Here are made-up nodes, facts about them, and rows of numbers that follow some of those facts. Name the node behind each unnamed row.

Known rows:
relol: [  6.1   0.3  -2.3  -7.4 -22.8  22.5  -9.2  -3.1  13.0  11.2   3.2   9.4
  14.0  12.9  11.0 -21.4 -18.5 -10.9   8.8  -3.9  -3.4 -25.2  21.8 -12.2
  -2.2  11.1]
klibok: [ -1.9   2.3   1.0 -12.0  -2.6   0.2  11.2  24.0  18.1  -3.7 -11.0   8.9
   6.7  -9.3   6.7 -16.1  -0.1  12.5  -8.7  -0.3 -16.4 -32.8   9.5 -19.7
  -5.1  20.8]
ripir: [ 14.7   7.3 -13.1  -6.3   2.6  19.1   0.9  26.7  30.2 -13.0   0.6  -5.3
  13.2   3.0   0.5  -4.4   0.8  37.7 -21.9 -13.3 -41.6 -20.4   8.4 -13.2
  -6.5  13.4]
galik: [  6.8   6.9  -7.0  -1.3 -18.0  34.8   1.4  10.7  24.7 -11.1  -4.2  -1.7
  10.2   8.0  -3.9  -5.6  -8.5  28.9 -13.8 -23.8 -37.7 -10.0  16.8  -7.0
  -5.7  15.4]
gutrim: [ 44.8  11.5  12.8 -13.0   6.5  -0.2  14.7  17.9  51.6  12.4  23.0  14.8
  30.7  14.0  20.5  -6.5  27.5  -3.9   6.8 -27.9  37.8 -31.6  -5.2 -15.9
   3.2  11.9]
bridras: [-23.0   5.7  -8.6   5.7  -0.9   2.4 -10.6 -16.5   9.8   4.0  19.7   6.7
 -19.8   8.6   0.7   7.0  13.8 -15.9  -9.3   4.4  38.7  10.1  28.7  -0.5
  13.9  -4.0]
nugri: [-13.1   7.6   1.2   6.0  -5.9   4.8 -10.8 -18.2   6.5   3.5  18.3   2.4
 -17.3   7.8   5.1   5.8  10.3 -19.7 -10.5  -0.7  36.4   9.4  32.1   4.2
  13.7  -9.1]
stofli: [ 28.1  -5.5  21.4   2.1   2.3  -2.5   2.2  -7.5  13.3  23.8  13.7   8.3
  32.0 -12.5  -1.8   1.5  40.2 -22.7  10.4 -37.6  39.9  20.7 -18.1  -0.2
   4.8  11.6]
vefik: [ 16.7  -2.0   4.8  -1.4   8.4 -11.2  -9.1  -0.1  -9.7   6.2   7.5 -11.1
   5.1  -5.4   9.1  -2.1  -6.1 -17.5  -2.8   9.3   1.8  -0.6   2.7   5.9
  -0.4 -13.4]
zasemuk: [ -2.0 -15.1  13.8  -1.6  11.7 -19.0  -2.3  12.3 -16.9   8.5 -12.9  -2.2
  16.6 -48.3  -8.4  -8.6  29.6  -6.6 -15.0  -7.8 -11.4  12.1  -9.4  -9.3
  -2.6  17.8]
levom: [ 49.6   3.2  30.4  -4.0  11.1 -12.2   8.2  14.0  -2.0   0.0  23.7   9.8
   3.8  11.1  19.3  20.7  39.1   0.9  29.3 -26.2  49.8 -18.6 -38.8   1.1
   3.2 -20.8]
plunuvum: [-13.4   5.5   3.7   1.7  -4.2 -12.9  38.6  -5.4   6.0  -5.1 -27.4   3.1
  -6.5   0.6 -11.3   1.6 -29.9  -6.5   3.6   5.1  -1.4  10.8  -8.4  16.2
  -8.4   6.9]
kluso: [-12.1   7.2  -7.2   1.4  12.9 -11.2 -15.7  -4.7   6.3   0.3  22.5  -3.8
 -20.7   0.6  10.2   5.3  13.7 -15.3 -22.0  17.0  29.3  -1.2  31.5  -1.7
  12.2 -12.9]
vubru: [  8.2   3.2 -10.7  -4.6  21.4 -24.8  14.4 -11.2   8.9   6.5  -3.3 -10.2
   7.1  18.4   2.4  -0.3 -25.6 -17.0   8.8  30.6   4.5   4.2 -14.6   9.2
  -4.5  -7.9]
kilun: [  3.4   5.6   0.4   2.3  -4.5  -7.7  18.5 -19.0   2.7   5.9  -8.7  -4.2
   1.3  14.9  -1.4  -1.0 -37.9 -24.8  12.0  11.9   8.9  13.1  -3.8  20.8
  -4.6  -8.9]
fliklus: [ -7.9  -1.3  -5.3  13.9 -22.5   4.3 -27.2  17.6 -43.2  10.5  19.8  22.3
 -10.3  -4.6   5.1 -10.4 -27.7  13.2  39.6   9.1  14.5  -5.4 -55.6  26.4
   5.4 -35.9]
goter: [  2.6 -17.6   9.5   4.8  -4.8   0.7 -20.5 -14.5 -22.4  22.3   0.0  -2.3
  23.0 -27.6  -7.5 -10.9  15.1 -25.9   3.5 -10.5   1.9  24.4  -2.8  -0.3
   1.9   8.3]
mubro: [ -4.4   8.3  34.4   5.3 -22.6   2.7 -13.3 -33.7  -8.9   3.7 -11.6 -12.6
  11.4  17.4  17.5 -17.8  14.8  -8.7   8.4   7.4   2.8  10.9  15.1   2.9
  23.6 -11.0]
diplibom: [  1.8   0.2  -6.5   8.3  -1.1  15.2   4.7   1.4   3.2 -10.7  -7.3 -10.3
   3.3  -3.8 -18.2  12.1  -0.8  24.0 -12.7 -19.3 -30.3  25.1  -8.7  10.9
  -4.5   4.2]
goplemal: [  7.7  -0.7 -17.2 -11.7  20.1 -15.6  23.7 -20.1 -26.1  24.8  -5.8 -10.1
  -0.2  24.2  -7.0  23.4 -80.9 -22.2  21.1   8.4  11.2  14.0  20.0  13.2
   0.5  13.3]

Some facts about the nodes:
basum	Σ	drebri; bestu	Σ	flogur; bridras	Σ	gutrim; brita	Σ	brimen
brumam	Σ	skoni; bugran	Σ	tufe; datro	Σ	vasabur; drenebra	Σ	brumam
drezamol	Σ	troplaples; drigras	Σ	dreteste; drinos	Σ	gostun; drolun	Σ	lurupli
fegrutu	Σ	galik; fledrik	Σ	brugo; flefasta	Σ	skoni; fliklus	Σ	gruvedram
foroduk	Σ	kasim; fuze	Σ	vefik; gafusis	Σ	zoples; gamul	Σ	stibro
gazi	Σ	brita; goplemal	Σ	brugo; goter	Σ	bofak; gralan	Σ	misal
graplem	Σ	flogur; grelidro	Σ	troplaples; grisegrim	Σ	lurupli; griteno	Σ	plunuvum
gruvedram	Σ	lebre; gubus	Σ	gostun; guska	Σ	levom; gutrim	Σ	troplaples
kagres	Σ	stulek; kagro	Σ	grume; kasim	Σ	levom; kilun	Σ	lumus
kiste	Σ	gruvedram; kledi	Σ	dotrir; klike	Σ	galik; klone	Σ	fleklin
klusa	Σ	lebre; kluso	Σ	nuskis; kluva	Σ	keger; lagrel	Σ	lurupli
levom	Σ	troplaples; mami	Σ	dotrir; megin	Σ	drusto; mobik	Σ	nuskis
mubro	Σ	skoni; mubrol	Σ	drivul; mupli	Σ	brugo; noba	Σ	kloleskis
nofek	Σ	stibro; noti	Σ	grisegrim; nugri	Σ	galik; plagar	Σ	skoni
plibor	Σ	stulek; plodrin	Σ	troplaples; plokle	Σ	gruvedram; posta	Σ	brimen
puste	Σ	stulek; regris	Σ	klibok; relol	Σ	stibro; revok	Σ	dreteste
sibrosu	Σ	kebri; skimos	Σ	lurupli; skodrun	Σ	gruvedram; skonelam	Σ	gorutrik
skoni	Σ	lurupli; skuzul	Σ	vefik; sobo	Σ	nuskis; stegras	Σ	troplaples
stobar	Σ	troplaples; stofli	Σ	troplaples; suzaske	Σ	stulek; tasis	Σ	dotrir
tragra	Σ	lumus; trogren	Σ	kloleskis; troplaples	Σ	nugri; trostom	Σ	kloleskis
vefik	Σ	duzil; vobros	Σ	brugo; vubru	Σ	grisegrim; zadros	Σ	fleklin
zefi	Σ	brita; zirefun	Σ	drusto; basum	α	stibro; bestu	α	bradudrun
bradudrun	α	bofak; breflom	α	naste; bridras	α	lumus; brimen	α	vasabur
bripal	α	gorutrik; brita	α	dotrir; broskos	α	velal; brugo	α	duzil
brumam	α	gesestun; bugran	α	bradudrun; datro	α	dreteste; diplibom	α	vevir
dotrir	α	tizal; dotufli	α	diplibom; drebri	α	gostun; drenebra	α	duzil
drezamol	α	duzil; drigras	α	vasabur; drinos	α	sakan; drivul	α	klases
drolun	α	lumus; dropedrem	α	vevir; drusto	α	naste; dupi	α	dropedrem
duzil	α	galik; fegrutu	α	bradudrun; flebrur	α	sakan; fledrik	α	klases
flefasta	α	terel; fleklin	α	galik; flevifles	α	lumus; flidis	α	galik
fliklus	α	stibro; flogur	α	pomukul; foroduk	α	lurupli; fuze	α	velal
gafusis	α	diplibom; gamul	α	drebri; gazi	α	gorutrik; gefin	α	terel
gesestun	α	naste; goplemal	α	terel; gorutrik	α	galik; goter	α	bradudrun
gralan	α	naste; graplem	α	klases; grelidro	α	zoples; grisegrim	α	drebri
griteno	α	vasabur; grume	α	velal; gruvedram	α	stibro; gubus	α	dreteste
guska	α	diplibom; gutrim	α	galik; kagres	α	drebri; kagro	α	tufe
kasim	α	fleklin; kebri	α	tizal; keger	α	zoples; kilun	α	floplan
kiste	α	breflom; klases	α	gostun; kledi	α	lumus; klibok	α	ripir
klike	α	vevir; kloleskis	α	bofak; klone	α	klases; klusa	α	zoples
kluso	α	klases; kluva	α	lurupli; lagrel	α	bradudrun; laplona	α	breflom
lebre	α	dreteste; lesta	α	pomukul; lestak	α	gostun; levom	α	zekiva
lofluso	α	tufe; lumus	α	gostun; lurupli	α	dreteste; maflufo	α	zoples
mami	α	bradudrun; megin	α	lurupli; memen	α	stulek; misal	α	terel
mobik	α	tufe; mubro	α	tizal; mubrol	α	diplibom; mupli	α	sakan
noba	α	dropedrem; nofek	α	lumus; noti	α	lumus; nugri	α	lestak
nuskis	α	drusto; plagar	α	fleklin; plibor	α	fleklin; plidun	α	tizal
plodrin	α	sakan; plokle	α	gesestun; plukas	α	stibro; plunuvum	α	floplan
pomukul	α	vevir; posta	α	gostun; puste	α	gorutrik; regris	α	lurupli
relol	α	gorutrik; restu	α	lestak; revok	α	drusto; ripir	α	galik
rizus	α	lurupli; sakan	α	floplan; sani	α	naste; sibrosu	α	bradudrun
skimos	α	duzil; skodrun	α	floplan; skonelam	α	lestak; skoni	α	gorutrik
skuzul	α	vasabur; sobo	α	tizal; stegras	α	zekiva; stekar	α	klases
stibro	α	naste; stidukar	α	vevir; stobar	α	diplibom; stofli	α	tufe
stulek	α	gostun; stuske	α	drusto; suzaske	α	sakan; tasis	α	diplibom
terel	α	floplan; topum	α	vasabur; tragra	α	drebri; trilas	α	fleklin
trogren	α	velal; troplaples	α	stulek; trostom	α	stibro; tufe	α	bofak
tukisko	α	dreteste; vasabur	α	galik; vefik	α	vevir; velal	α	galik
vifu	α	bofak; vobros	α	dreteste; vubru	α	floplan; zadros	α	drusto
zasemuk	α	bradudrun; zefi	α	breflom; zekiva	α	naste; zirefun	α	bofak
zoples	α	floplan

Which node is each row?
No name comes twice in this set of rows, the named rows included.
[ 16.6   9.5   0.8  -2.1  13.8 -26.6  24.6  -6.3   8.6   3.3  -7.1 -12.7
   3.4  10.6   5.9   0.0 -38.8 -22.9   1.4  22.9   6.0   4.9  -8.7  22.6
  -5.6 -15.7] | drinos
[  0.6  18.2  32.4   5.9 -17.3 -12.4  16.8 -40.3   5.3   2.7 -24.5 -19.0
  12.2  30.6  14.6 -15.4 -19.7 -18.3  10.4  19.9   3.5  21.0   6.8  22.3
  17.6 -16.5] | flefasta
[-13.0   6.7  15.5 -13.9  -2.2  -1.3 -24.2 -35.9  26.3   8.6 -16.4 -12.5
  41.2  50.4  30.9 -42.1  44.4  18.5  16.9  39.7 -19.5 -22.4  12.3 -44.1
  33.0  16.3] | skoni
[-27.9  -7.8 -25.1   1.6  15.7   8.2  -3.7 -24.8  12.9  -6.9 -16.2  -7.9
  13.6  31.5 -21.0   6.6  28.5  40.8  12.1  13.6 -32.7  25.9 -26.5 -20.3
   7.2  23.2] | lurupli
[-55.4  -8.1 -39.1  -1.4  23.9  -3.9 -25.1 -50.0  16.5  11.2   9.1   4.0
  -3.0  47.9  -9.1   1.3  38.6   1.9  18.7  46.0  23.2  18.0   2.3 -34.0
  22.9  19.2] | grisegrim
[ 19.7   2.4 -16.3 -16.3  37.3 -31.6  24.7  -6.4 -22.4  22.3  -1.0 -16.6
   2.1  18.4   1.3  23.8 -75.3 -18.9  11.3  18.7   8.1   3.6  16.7  10.1
   0.2   6.9] | mupli
[ 25.5  -8.7 -22.7  -1.3  17.8 -14.6  19.6 -13.8  29.1 -13.7  -1.0 -11.9
  -6.8  13.4  -4.9   3.8 -22.4 -55.3   0.9  35.9   0.3  -1.1 -20.8  15.6
 -42.6 -27.7] | suzaske
[ -9.5 -22.7  -6.7  -5.1  29.7 -20.6 -29.6 -24.4  -9.5  24.3  -3.1 -10.8
  38.2  -4.4  -4.5 -15.2  48.9  -7.1  12.0  25.1  -7.8  20.4 -24.0 -29.5
  11.2  19.9] | lagrel
[ 28.6   8.7   9.3  -9.2 -12.7  17.3  13.1   2.9  46.7  15.2  15.9  21.4
  27.5  20.7  12.2  -9.7  15.0  -6.5  15.9 -32.9  34.6 -23.5   1.3 -14.3
   3.0  19.1] | drezamol
[ 28.2   3.8  16.2   1.8   1.5  -2.2  15.7  -8.1  21.6  13.5  13.0   8.5
  19.2   7.0   1.5   8.1  22.0 -15.6  14.9 -29.8  42.2  12.5 -18.4   6.7
   3.8   2.9] | stobar
[ 31.2  -1.2  27.6   1.2  -5.9   2.7   6.3  -1.5  -8.9   1.9  15.0  15.4
  -0.1  16.1   9.9  18.7  27.0  -0.7  39.0 -30.2  46.3  -7.1 -35.8   3.8
   2.9 -14.3] | stegras
[  8.0  13.9  -9.4   2.5  10.1 -27.8  19.1   7.1  10.2   8.5   0.5  -3.9
   6.1   4.1   4.0  -9.0 -46.1 -13.8   2.9  26.1   6.9   6.2 -24.7  30.4
  -2.3 -19.9] | klusa
[ 23.4  17.7  11.4  -1.3  21.7 -16.7  11.6   4.1  45.8   5.3  36.4   9.3
  -0.1   9.9  14.0  17.7  51.7 -10.8 -11.4 -21.6  72.3  -1.3   6.1  -2.8
  16.6  -5.0] | troplaples
[ 14.0  -9.0 -13.2 -17.2  32.2 -17.4  -5.8   0.1 -39.0  24.3  11.0  -9.8
   1.4   3.3   4.0  21.2 -38.9  -9.9  10.7   6.5   9.1  -6.2  24.6  -9.9
   5.9  12.5] | vobros
[-21.4  -7.7 -21.7 -12.4  -2.9  15.0 -15.3 -26.4  24.6  15.4  -5.9   9.7
  27.9  42.2   3.2 -25.2  10.9   7.5  29.5  23.6  -9.3 -17.5  -0.7 -38.8
   8.2  30.9] | skimos

Now the same nodes, written a new way:
Named rows:
revok: [ 11.9  17.2  15.3   0.2 -27.9 -12.8   0.5  17.0  27.4  -8.3 -13.2  10.7
 -15.9  18.8   2.2]
gefin: [ -5.8   7.0 -15.6 -13.7  33.3  -7.9 -17.6 -11.0   8.3  -3.3   3.5  13.2
   3.8   5.2  21.3]
restu: [  9.9   3.5   6.9  21.5   3.3  11.8 -26.7  -5.7   3.4  27.1  -8.8  -5.3
 -23.4  -9.8 -20.8]
relol: [  2.0   5.6   3.5  -9.1 -12.0   7.3  -3.1   9.9  -4.4 -23.9 -20.4 -21.6
  19.4  -4.5  23.1]
laplona: [ 12.3   7.8  20.4  10.1 -16.9  -8.9   4.6  13.7  14.0  -2.1 -12.5   9.2
   5.9   8.1 -11.5]
nuskis: [ 13.8   7.8  37.5  15.0 -21.7 -12.6  -4.5   3.4  12.6  -2.2 -16.6   0.9
  10.5   4.5 -18.2]
bridras: [ 18.1  14.4  -2.8  19.7   1.9  19.6 -28.3  -4.8   3.7  25.2 -21.9  -4.3
 -34.1  -8.4 -14.7]
fledrik: [ 11.0   6.5  -4.1  19.9   5.4  21.5 -16.4   6.8   6.6  35.1  -8.0  11.8
 -33.9  -9.2  -8.0]
tufe: [-41.7  -7.5 -29.7  17.3 -16.3 -35.9 -14.3 -17.9 -19.3   9.6  28.2 -21.0
 -11.9  27.8 -18.1]
skonelam: [ 19.3  18.4  -2.7  17.4   4.8  17.3 -17.1  -2.1  -4.7  29.8 -22.4  -8.3
 -18.2 -18.9 -14.4]
plidun: [-0.6 -2.6  5.3 -4.4  2.2 -0.9 -6.2  0.5 -4.8  1.4  0.8  1.5  5.8  1.8
 -5.6]
skuzul: [ -4.8  -3.5  -1.3 -14.5  -8.2  13.1   1.8  12.9   3.2 -29.7 -12.2 -12.7
  18.7 -16.1  18.2]
grelidro: [  1.7  15.4 -28.0 -19.9  32.1  -3.3 -14.9 -10.0   7.3 -10.4  -5.8  12.6
  -3.4   7.6  30.6]
brita: [-0.8 -4.1  3.3 -3.2  0.5 -1.0 -5.5 -1.4 -3.2 -0.9  2.7  1.1  5.1  3.9
 -4.8]
sibrosu: [-49.3   6.7 -39.9 -17.1 -12.2  -0.7 -19.3   1.4 -28.8 -14.1  -4.0   8.1
  -7.4   3.1  -6.0]
posta: [ 16.0  11.0  -4.5  18.5   0.8  17.3 -23.0  -2.6   4.1  24.5 -15.5  -0.9
 -29.5  -8.0 -12.7]
bofak: [-44.8 -36.8 -44.3  10.0  -6.1   5.2  -7.2 -36.6 -11.5 -23.0  16.4  11.1
  -6.9   2.9 -27.3]
vefik: [ -3.9  -9.6  22.5  -2.6  17.5  -3.5  18.8  -6.2 -24.0 -30.2  13.2  -5.5
  -1.2   7.3 -25.9]
vobros: [  7.7 -16.2  -7.0 -35.2  -3.5  12.9   6.8  13.8  -2.6  23.0   5.4  23.6
  14.8  -3.7   5.2]
broskos: [ -8.7  -6.7  14.0  -4.7  -9.6   1.1  -1.8  12.7  -0.4 -14.9  -4.0 -15.4
  21.9  -4.2  15.3]

Name these rows:
No name comes twice in this set of rows, the named rows included.
[  8.2  12.2   0.6 -11.1  -2.5   4.2  -4.3  -1.0  -7.6  -2.8 -15.0  -3.0
  -0.7   1.1   8.1] | sobo
[-15.4   4.0  -0.6 -15.9   7.0  -2.4  15.7  37.5   0.2  -1.9  -3.4 -18.2
  29.1 -26.4  11.5] | griteno
[ 12.7 -10.4  -0.7  39.3   5.0   3.7  -0.4 -16.6  24.0  43.1  25.2  -7.6
 -33.4 -24.3 -28.8] | stulek
[ 26.1 -19.8   2.0 -37.6 -19.5  18.1  -2.1  -1.6 -10.0  27.0   1.8  24.1
  20.7   8.0   9.5] | kluva
[  2.0   4.4  -6.2 -10.2   4.6   5.7   4.2   7.0  -8.7   4.8 -11.8   6.5
   2.1   2.6   6.4] | mubro
[-13.0  -7.9  44.8   0.9  15.5 -17.3  18.2  -3.4 -19.3 -11.9  22.5  -7.2
  -0.7   7.5 -22.4] | flogur
[ 16.1  13.9  13.9   6.4 -18.7  -2.4  17.1  25.5  12.6   1.9 -22.3  21.9
   2.4  13.4   4.8] | trostom
[ 12.2 -23.2  11.7 -20.4  -6.6  -0.2 -21.3  -6.7  -4.2  14.0  12.2  -3.8
  25.2  -4.5 -26.3] | lebre
[ 25.2   1.5  20.7  27.5 -26.9 -18.2  26.2  -5.7  33.7  -4.8  -4.4   1.6
   3.6   0.1 -21.2] | stibro
[-47.9 -12.2 -52.9  -9.5  -9.9  16.6 -27.4 -12.7 -32.2 -30.9 -16.3  18.4
  -7.7  14.9 -12.8] | goter
[ 11.7   7.2  19.8   8.3 -13.2  -5.5   8.7  15.0  10.5   3.3 -16.7  11.9
   8.4   6.9  -8.0] | brumam
[ 19.0  11.9  18.7  13.5 -23.6 -11.4  -1.8  12.3  15.7  -9.5 -12.7   2.4
   6.4   9.9 -16.4] | gruvedram
[ 22.2 -18.1  -7.0 -46.0 -10.3  15.6  -7.1   1.8  -4.8  22.9  -5.0  11.2
  20.1  -7.1  -5.1] | foroduk

